In the rows, zero is written as 128.
Each row has a class, written after it, and each block has its own classes.
[116 132 147  58 133  98 132 105 122 110 127 160  93 125 132 161 114  97
 178 172 124  87 154 184 141 204 124 159 167 158  94 161] : K641
[124 112 117 129 129 164  84  97 134 104 102  32 169 157 118 119 110 139
 137 121  98 171 123 159 141 115 112 103  93 136 169 169] : K272
[ 94 124 164 148  89 117 122 121 164 159 132 145  99 141 127 143 138 175
 121 128 175 142 144 140 136 185 146 142 178  93 126  98] : K648
[ 96 109 162 152 100 126 139 109 155 155 130 111 129 109 118 129 124 167
  96 120 170 126 145 145 132 172 134 143 157  91 139 106] : K648
[136 184  74 100 120 159  92 141 136 115 164  92 179 125 158 178 163 106
 111 169 144 129  86 181 178 133 154 152  95 152 102 134] : K648
[128 165 169 167 112 101 115  97 145 107 137 148 136  81 136 144 143 156
 133 125 155 151 137  96 165 155 142 152 121 118 107 138] : K541
[134 187 120 116 137 128 131 115 128 150 135  94  85  89 134 115 117 159
 131 132 153  86 146 144 117 169 158 123  78 150 152  98] : K78
[154 194 128 136 111  84 107 118 123 123 151 196 145  72 143 166 134 141
 144 142 172 110 142 122 139 162 159 170 102 124 101 128] : K78
[135 119 105  86 147 159 176 123 137 136 112  93 116 177 166 116 170 143
  76 170 107  80  94 169 176 184  86 135 156 148  93 101] : K541
[120 134 170 111  97  92 109  94 140 148 126 185 158  70 125 124 122 153
 133 101 144 116 168 137 140 145 163 157 154  94 122 115] : K358
[138 161 152 141 135 134 102 149 140 138 156 175 154  54 135 186 111 137
 143 152 214 108 137 125 151 183 156 155 113 101  85 131] : K342
[114 132 139 186 120 150 108 127 130 122 134 152 169 105  98 125 153 145
  89 130 171 147 126 119 141 120 100 151 139 107 127 102] : K439
[121 130 126 156 117 146 117 117  97 134 102 100 130 172 110 115 131 145
  98 106 126 150  92 124 147 125  93  93 161 138 146 131] : K541
[120 127 117 134 153 189  97 151 133 109 111 103  93 177 103  84 144 144
 156 149 108 106 105 159 130 110  88  97 137 153 146  87] : K144
[140 184 120 121 106 121 130 104 184 128 138 164 139 118 178  70 189 157
 122 124  91 132 122  99 127 151 153 172 117 127  81  82] : K527
[137 139 148 158 105 199 145 134 144 129 109  61 128 161 166  51 146 135
 133 117  68 163 103 132  89 117  95  98 110 145 166 127] : K342
[110  95 146 133 127 106 127 121 121 174 128 144 107 104 118 139 100 140
 129 117 131 114 143 115 116 165 144 133 129 121 162 139] : K88
[123 184 136 131 119 170 115 119 131 126 120  55 124 153 127  99 144 153
 100 140 140 137 114 133 134 123 101 115 118 134 139 106] : K28
[ 96  94 136  92 152 116  96 150 127 111 122 145 120 146 137 146 116  92
 194 156  92 106 152 139 107 141 105 157 158 131 124 175] : K539
[105 156 135 148  98 132 127  98 143 138 124  98 105 159 123 122 128 130
 126 129 138 169 121 124 129 149 139 108 143 128 123 134] : K272
[107 145 155 157 119 133 140 134 123 166 144 118  93 102 115 132 115 154
  95 127 178 110 139 124 121 149 151 132 120 116 138 116] : K28
[157 152 117 137 115 108 113 113 149  96 147 137 172  75 132 146 148 108
 161 138 132 140 130 116 147 118 155 146  71 149 131 157] : K272
[123 183 123 198 104 179 103 145 122  95 141 145 134 123 146  89 180 117
 124 147  98 141 132 118 130 122 104 159 121 143 121 119] : K439
[131 178 116 148 106 149 110 106 126 125 114 105 201 125 100 104 126 134
 116 109 113 143  96 121 119 115  90 108 146 115 124 126] : K527
[185  98 116  90 116  65 168 110 122 128 104 165 227 147 151 134 146 121
 103 132 102 160  95 149 111 100  75 151 139 109 128 164] : K539
[150 235 172 122 141 158  72 135 163  93 140  87 134  82 151 128 148 131
 185 160 137 132 118  94 146 121 131 127  82 138 130 107] : K88
[115 143 161 145 131 120 106 127 130 153 129 171  94  89 144 149 121 157
 110 119 172 113 165 128 159 146 184 154 117  97 112 108] : K358
[118 153 129 128 134 152 126 145 126 139 118  78  89 132 141  67 115 140
 131 107  80 103 154 137  87 125 132 113 137 121 148 118] : K539
[183 124 151  97 191 126  69 147  97 105 138 153 104 109 121 175  79 109
 165 130 166 109 129 170 136 123 178 109 100 142 112 168] : K648
[122 133 151 141 139 139 114 123 114 124 103 107  84 149 103 150 103 155
 115 121 172 134 139 165 156 148 132  97 141 132 140 120] : K641
[100 106 150 140 140 114 110 124 122 170 126 160 114 120 118 132 107 164
 134 124 174 125 125 146 131 155 144 130 127 116 141 111] : K144
[121 146 134 163 127 143 112 156 147 106 143 155  92 132 148 146 167 125
 157 146 132 124 115  78 158 151 126 142 137 139 101 127] : K541
[167 179 126 118 125 146  79 126 106 101 104  99 252  81 165 103 137 140
 130 111  82  94 116 172 153  82 125 134  82 134 159 134] : K527
[103 154 139 111 141 157  83 102 112 110 118  83 117  94  78 115 111 109
 151 118 124 111 147 171 146  86 148  99 109 167 169 127] : K358
[101 191 141 124 137 177  88 101 125 119  90  38  85 115 156  47 129 136
 140 118  86  99 177 116 139 150 107 120 100 139 159 104] : K358
[152  87 108  98 136 105 136 127 152  97 123 110 186 182 148 212 140 104
 158 166 122 188  77 145 135  85  93 120  93 142 138 180] : K78
[ 99 146 129  77 123 104 115 113 129 125 121  95 126  91 111 144  96 133
 163 133 133  80 164 163 128 179 120 140 142 133 150 134] : K641
[120 125 125 113 146 142 113 121 134 156 122  81 112 142 104 180 104 133
 135 147 157 146 118 141 156 158 127  84 119 142 152 139] : K88
[132 225  86  99 100  88  77 118 150 138 151 156 148 123 138 135 164 163
 126 128 152 125 141 129 158 155 162 150 127 145  89  95] : K28
[158 124 110  97  98 116 200  78 152 128 148  94 243  76 153 137 143 111
  66 142 108 149 100 198 141 120 133 152  95 131 106 156] : K342
[119 163 102 149  98 138 113 138 142 117 120 127 123 163 161  97 161 126
 146 122  40 155 123 125 104  87 120 148 108 136 145 136] : K358
[129 128 119 105 154 100 106  85 118 114 119 130 150 109 104 118 107 129
 140 133 135 124 137 156 142 139 113 128 119 134 116 135] : K144
[134 180 142 152  98 125 141 119 142 116 133  72 145  73 164  77 126 133
 131  93  86 135 153 134  98  89 165 114  82 133 167 125] : K342
[ 77 102 155 106 139 158 143  78 155 121 102  35 118 163 109 118 113 102
 145 162 127 136 130 148 135 173  76 105 153 145 128 152] : K272
[129 151 130 143 118 129 140 116 144 157 114 116 131 166 122 143 132 149
 106 145 127 153 104 131 138 161  91 109 154 121 118 121] : K88
[180 111 130 104 163 118 151 134 111 108 123 135 165 123 153 150 126  87
 132 169 136 114  83 125 119 116 100 154  79 133 120 172] : K272
[133 155 119 116 117 116 133 106 143 135 131 115 150 127 117 147 133 123
 138 142 145 136 112 168 145 137 144 109 115 160 129 139] : K272
[123 129 160 148 134 112 127 112  97 144 135 123  57  78 122 113  94 139
 112 114 162 103 162 133 104 159 174 147 100 118 164 133] : K648
[136 204 147 158 126 134  75 153 141  92 142 121 117 109 146 141 150 141
 161 145 148 131 145 103 146 106 142 140  85 138 127 126] : K28
[132 121 101 119 122  96 138 119 145 152 130 171 173 156 124 158 153 135
  99 135 144 160 108 171 150 134 126 136 151 136  94 135] : K539
[169 135 140 136  94 109 107 125  97 112 125 177 187 143 167 162 137 121
 116 144 128 153 106 158 143 139 117 169 143 103 108 175] : K648
[128 107 149 111 140 117 118 113 128 152 128 151 121 130 120 100 116 135
 136 102 126 153 135 137  95 132 141 112 141 135 142 126] : K439
[112 124 143 139 143 158 100 111 155 108 117  61 114 155 146  79 120 133
 162 106  82 173 132 133 129  97 135  81 106 140 139 131] : K144
[136 138 132 145 140  91 111 122 149 117 138 129 121 101 103 131 121 155
 125 105 146 132 159 111 124  99 154 125  97 128 132 126] : K28
[121 163 166 136  91 111  85 104 130 131 143 157 133  69 111 146 116 166
 148 114 195 126 157 109 133 159 167 147 137  96 137 108] : K78
[150 124  88  90 162 142  84 144 128  57 115 100 155 107 102 143 136  97
 177 147 109  76 146 151 163 121  88 131 104 172 145 143] : K641
[111 120 146 130 150 145 113 146 132 149 127 122  74 158 126 130 122 146
 128 141 152 110 117 161 115 155 136 131 135 134 138 112] : K648
[ 97 174 163 138 108 129 126 120 143 115 151 119 107  90 134 140 145 121
 147 170 148 107 154 124 137 155 132 166 120 138 120 136] : K28
[118 154 127 159 114 150 107 110 125 104 124  95 156 122 110 138 143 136
 116 125 133 139 114 131 179 134 109 112 143 141 123 137] : K541
[ 95 146 144 132 109 146 140 146 137 164 137 126 112 134 142 158 137 136
 123 160 159 124 128 163 142 168 138 139 157 116 121 127] : K539
[108 166 119 106 163 159 109 128 135 116 117  41 131 127 110 157 126 113
 146 180 169 134 114 133 145 141  75 117  97 141 149 138] : K539
[134 124 146 127 139 125 128 130 125 138 123 137 108 124 134 129 121 139
 123 142 149  94 137 158 127 175 122 144 138 123 124 125] : K648
[133 176 126 165 121 146 117 125 125 118 137 101 164 103 131  92 140 127
 104 107 116 154 126 121 115  91 125 119 109 126 139 116] : K439
[173 172 117 141  81 109 146 118 132 126 134 140 206  77 154  95 144 114
 136  99 107 142 125 114 111 120 125 117 111 136 136 138] : K342
[126 154 177 138 100 121  74  98 132 121  86 145 117 139 136 101 127 192
 151 101 143 143 173 142 157 195 118 131 161 116 140 110] : K641
[112 147  92 117 122 160 107  84  84 117 100   4 200 128 130  59 120 101
  66  89 105 155  98 130 119  66  96 105  89 148 188 130] : K342
[140 105 110 137 144 162 143 155 113 138 131 144 126 175 149 157 134 127
 110 165 117 112  84 178 120 137 111 146 111 147 115 147] : K78
[147 122 110 141 125 137  86 105 133 123 112 164 184 127  92 127 152 134
 120 128 185 126 120 112 179 168  98 130 147 136 103 116] : K272
[ 68 122 120  88 133 102 114 121 180 156 124 147  79 193 117 177 127 154
 151 149 145 135 131 144 139 172 149 121 188 117  86 101] : K527
[ 96 122 137 136 107 118 114 107 149 163 137 167 141 115 120 133 146 173
 104 134 164 145 149 155 141 180 138 163 151 111 124 101] : K439
[ 83 122 137 148 101 140 142  98 154 140 118  66 150 170 114 130 126 155
 116 139 130 193  94 159 133 114  96 103 142 108 149 122] : K144
[171 204 111  96 152 140  55  86  94  71 103 104 233  93 135  88 138 108
 126 149  75  90 126 140 159 140  55 170 111 146 103 149] : K88
[145  82 130 122 147 115 126 121 139 122 109 172 151 172 134 133 140 106
 145 144 127 132 108 121 134 151  92 136 147 140  95 155] : K272
[118 159 147  84 115  86  95  70 156 101 121 147 158  93 150 118 165 126
 150 141 119 149 150 119 151 122 133 190 101 132 124 125] : K358
[ 80 112 115 135 108 140 116 105 141 169 110  86 168 157 106 132 132 177
 103 129 163 154 103 175 162 143 102 106 143 119 161  95] : K144

Next block, with new classes.
[ 81 148 183 137 177  87 134  86 147 179  81 122  78 129 117 116 149 169
 153 166 173  61  25  86 196 142 166 154  70 146 103  68] : K51
[145 119 156 147 144 107 107 113 115  98 146  75 124 152 147 122 159 108
 136 150 165 124 169 101 129 187 197 119 176 136 124 135] : K152
[125 145 125 147  90  96 131 144 136 159 138 109 119 130 151 156 173 156
 164 144 169 181  61 113 166 157 143 156 146  66  97  28] : K951
[100 101 206 162 210 107 128  65 117 100  77  59  88 168 116  65 149 134
 123 159 160  60 172  73 147 151 197 140 102 180 113 179] : K465
[156 134 105 122 117 152 139 165 131 101 178 160 112 152 142 128 102 108
 144  92 146 204 157 140 114 128 119 114 152 140  95 123] : K691
[117 116 183 152 186 117 137  76 125  97 115  80  92 175 131  74 155 126
 117 148 179  86 162  92 128 157 206 114 114 182  99 154] : K596
[ 82  96 158 165 136 133  46  91 109  92 120  46 125 132 144 109 222 143
 149 162 190 135 164  62 152 151 164 143 148  57 104 172] : K51
[122 124 178 152 181  95 132  75 113 109 111  79  99 165 131  93 128 116
 113 153 171  75 159  84 140 172 195 121 137 178 113 128] : K152
[139 166 175 145 142 145 152 106 127 135 115 127 142 140 154 103 146 151
 103 131 163 107 124  87 201 132 134 130 103 154 104 110] : K222
[103 155 157 148 166  64 164 115 141 182 100 126  97 127 139 106 126 155
 127 148 147  97  71 113 169 148 183 158 116 145 106  40] : K465
[ 97  89 171 104 177 142 111  89 123 142 121  88 101 134 110 148 157 141
 134 135 147 106 138 119 161 137 148 146  77 139 143 166] : K951
[152 139 124 135 157 131 177 146 124 122 115 166  97 161 133  94  51 113
 159 109 139 142 144 114 115 113 133 128 137 193 103 103] : K465
[151 177 130 147 118  93 159 148 141 160 144 124 108 117 150 139 159 144
 137 143 142 156  69 140 163 145 170 135 136 101 111  63] : K691
[139 125  92 125  86 169  73 167 146 111 196 140 136 112 163 115 214 123
 164  79 173 237 151 128 103 115 125 132 170  57  87 126] : K596
[131 152 140 132  92 129 164 136 128 123 149 122 139 144 167 145 133 147
  96 112 159 185 136  92 176 152 130 127 146 123 111  50] : K951
[121  97 114 169  58 131  63 158 126  66 185  71 158 139 169 162 209 117
 158 105 155 249 187 109 111 191 148 134 224  11 117  96] : K951
[120 165 184 160 148 128 168 107 118 132  79 103 116 136 156  77 140 144
  98 138 150  87 152  63 191 117 142 138 104 152 106  88] : K465
[142 182 137 137 116  95 139 145 135 181 137 149 118 117 155 127 173 151
 137 140 149 180  58 124 159 159 174 143 153 107  91  34] : K222
[105  88 163 164 138 162  67  94 136  76 148  31 114 148 130 110 192 121
 127 142 181 146 183 104 147 179 176 130 152  80 101 153] : K605
[113 111 118 123 141 164  87 138 133 126 169 130 115 134 153 119 138 144
 180 114 189 188 125  99 158 122 133 143 148  98  96 123] : K51
[187 144 143 133 121 129 175 157 132  69 104 139 146 155 138 159  92  79
 157 121  74 108 194 164 112 144 144  81 147 131 183 137] : K596
[106 106 186 152 177 140 103  87 119 109 131  62  92 151 123  79 168 137
  96 142 170 121 154  84 152 161 192 129 112 159 100 182] : K691
[193 149 174 142 171 135 217 138 112  86  79 142 111 183 118 137  25  89
 125 132  69  61 184 148 119 147 139  84 107 218 162 178] : K691
[162 126  91 103  89 155 124 177 141 111 170 159 121 147 136 153 113  98
 171  94 140 212 156 160  96 131 119 118 177 118 102  81] : K605
[141 183 169 140 134 128 180 113 126 114 109 135 108 152 139  95  99 132
  85 121 141 130 138  90 174 124 142 105 108 179 105  78] : K691
[104 166 160 158 172  79 149 130 157 179 103 116  99 125 129 102 141 162
 134 162 155  99  35 105 203 130 170 165  84 132 108  82] : K465
[166 107 177 123 205 107 205 137 136  93  91 128 106 186 123 159  35 114
 153 149 105  88 139 144 144 186 143 106 106 186 169 160] : K51
[ 91  85 181 165 151 146  64  67 142  82 118  26  89 155 109  86 196 137
 123 164 184 121 150  95 156 169 184 132 128  90  85 143] : K605
[123 125 173 112 222 147 169  83 131 130  96 146  55 169 107 105  78 145
 146 139 156  83 122 107 140 127 153 123  78 209 101 167] : K51
[123 155 132 140 112  84 118 119 150 148 130 112 122 119 142 113 201 158
 139 146 177 154  66 115 155 145 177 139 133  81  96  55] : K596
[128 112 132 146 120 118 106 128 127  86 162 116 145 150 147 140 146 112
 133 117 158 183 162 125 124 196 157 120 183 106 109 101] : K222
[123 158 153 136 142  99 162 117 145 186 121 127  93 137 133 146 155 179
 129 153 156 112  43 119 176 145 172 155  98 137  99  75] : K951
[149 136 175 155 158 122 143 102 106 104 120  96 127 167 147 108 131 114
 143 147 153 122 163  99 134 183 185 115 160 168 115 127] : K222
[ 98 135 184 149 198  98 120  69 143 187  81 118  87 133 106  80 180 182
 135 161 176  53  30  96 200 125 176 171  55 148  81 124] : K222
[186 148 128 140 110 114 176 173 126  72 103 141 150 162 134 162  78  81
 151 129  86 135 176 157  99 166 133  83 155 124 161 126] : K596
[148 134 115 126 118 159 116 141 137  97 155 153  97 145 120 115 101 105
 153 113 158 180 128 106 136 134 135 113 160 136  94 108] : K152
[176 141 134 131 114 152 128 155 127  76 145 112 154 130 140 158 109  84
 150 121 109 156 175 126 145 161 119 101 167 100 168 155] : K152
[123 156 125 138 124  60 160 147 149 163 126 142 125 126 160 155 140 164
 145 147 150 147  52 126 174 162 153 149 146  81 114  37] : K51
[103 147 143 146  93 149 124 134 135 131 143 107 140  99 173  95 173 147
 100 117 159 171 131  75 213 114 118 147 141  85 101  65] : K465
[130 121 189 100 225  94 206 102 114 152  53 136 105 163 108 106  48 131
  99 138 119  39 149 114 160 123 133 135  43 251 151 145] : K465
[ 92  97 199 173 218 125 118  86 131 101 100  59  94 172 126  65 153 148
 110 147 177  83 177  70 170 154 190 151  98 151  95 188] : K465
[143 114 177  83 197 109 159 111 117 147 102 129 101 160 110 129  80 107
 137 150 140  66 131 123 169 141 149 123  80 216 149 133] : K152
[127 157 167 130 147 103 189 106 134 124  99 143 106 147 156 110 133 153
 103 122 160 108 116  76 175 119 141 126 106 170 110  77] : K51
[122 142 143 139 109 104 123 110 155 171 129  84 106 110 136 125 185 156
 154 154 186 142  39 122 190 153 155 156 123  78  93   9] : K605
[ 82  87 174 170 165 154  73  64 119  97 129  23 105 145 123 108 216 157
 122 156 191 122 156  69 165 157 173 152 111  82 100 210] : K951
[129 115 195 144 157 115 123  79 124  99  89  63 102 175 119  89 151 122
 128 157 158  82 162  97 136 156 193 119 123 175 114 118] : K605
[127 120 144 157 114 129  72 121 127  88 159  88 143 143 155 106 206 133
 146 130 171 213 158 101 142 177 169 132 189  60  90 119] : K222
[162 115 148  73 150 119 145 159 115 132 128 160 141 158 129 149  72 101
 128 118 120 125 163 129 142 150 129 115 123 199 154 124] : K152
[149 180 112 124  62 121 161 177 133 111 161 158 139 130 180 129 155 103
 108  99 147 212 149 115 135 128 140 101 170 117 109  26] : K596
[156 122 149 136 133  86 169 153 121  77 131 119 137 176 174 150  97 104
 159 128 136 166 177 120 123 185 154 106 185 134 148  76] : K51
[ 98 111 213 156 213 112 126  49 127 102  72  66  96 184 117  54 169 151
  98 164 182  23 165  77 163 133 194 127  62 178  97 188] : K596
[ 93  77 200 123 179 152  50  75 126 137  98  74 125 116 106 105 212 148
 138 150 151  79 124 101 194 136 155 153  69 115 136 194] : K222
[ 72  93 190 176 196 120  93  50 126 103  97  33  96 143 119  52 173 149
 121 166 190  80 138  57 185 140 178 156  98 132  98 175] : K465
[134  91 188  86 194 121 138 106 122 131  92 128 102 166 103 124  95 121
 116 150 134  51 153 122 178 135 148 123  71 203 141 157] : K152
[135 187 142 144 141  72 184 114 146 171  98 146  98 131 133 121 139 151
 120 154 152  84  54 129 150 135 184 126  99 151 105  42] : K596
[135 105 159 145 124 123 114 122 124  58 118  95 125 169 148 138 161 131
 154 145 154 157 191  96 134 175 159 113 175  85 113 129] : K51
[171 160  97 105  76  61 155 197 133 156 152 196 132 140 153 171 102 114
 134 124 115 180  98 159 113 168 159 120 196 131 116   4] : K152
[126 108 171 164 182 101 164 138 121  95 103 108 116 188 142  85  79 121
 102 130 138 115 185  91 137 170 177 131 140 187 111 139] : K465
[125 170 159 155 132 115 144 100 145 159  87  97  80 130 119 104 168 150
 132 157 170 109  63 107 165 135 147 143  98 109  77  47] : K605
[136  93 148  77 149 113 144 169 126 122 131 153 149 148 161 163  92 119
 133  93 114 180 185 142 144 159 108 124 136 128 166  92] : K51
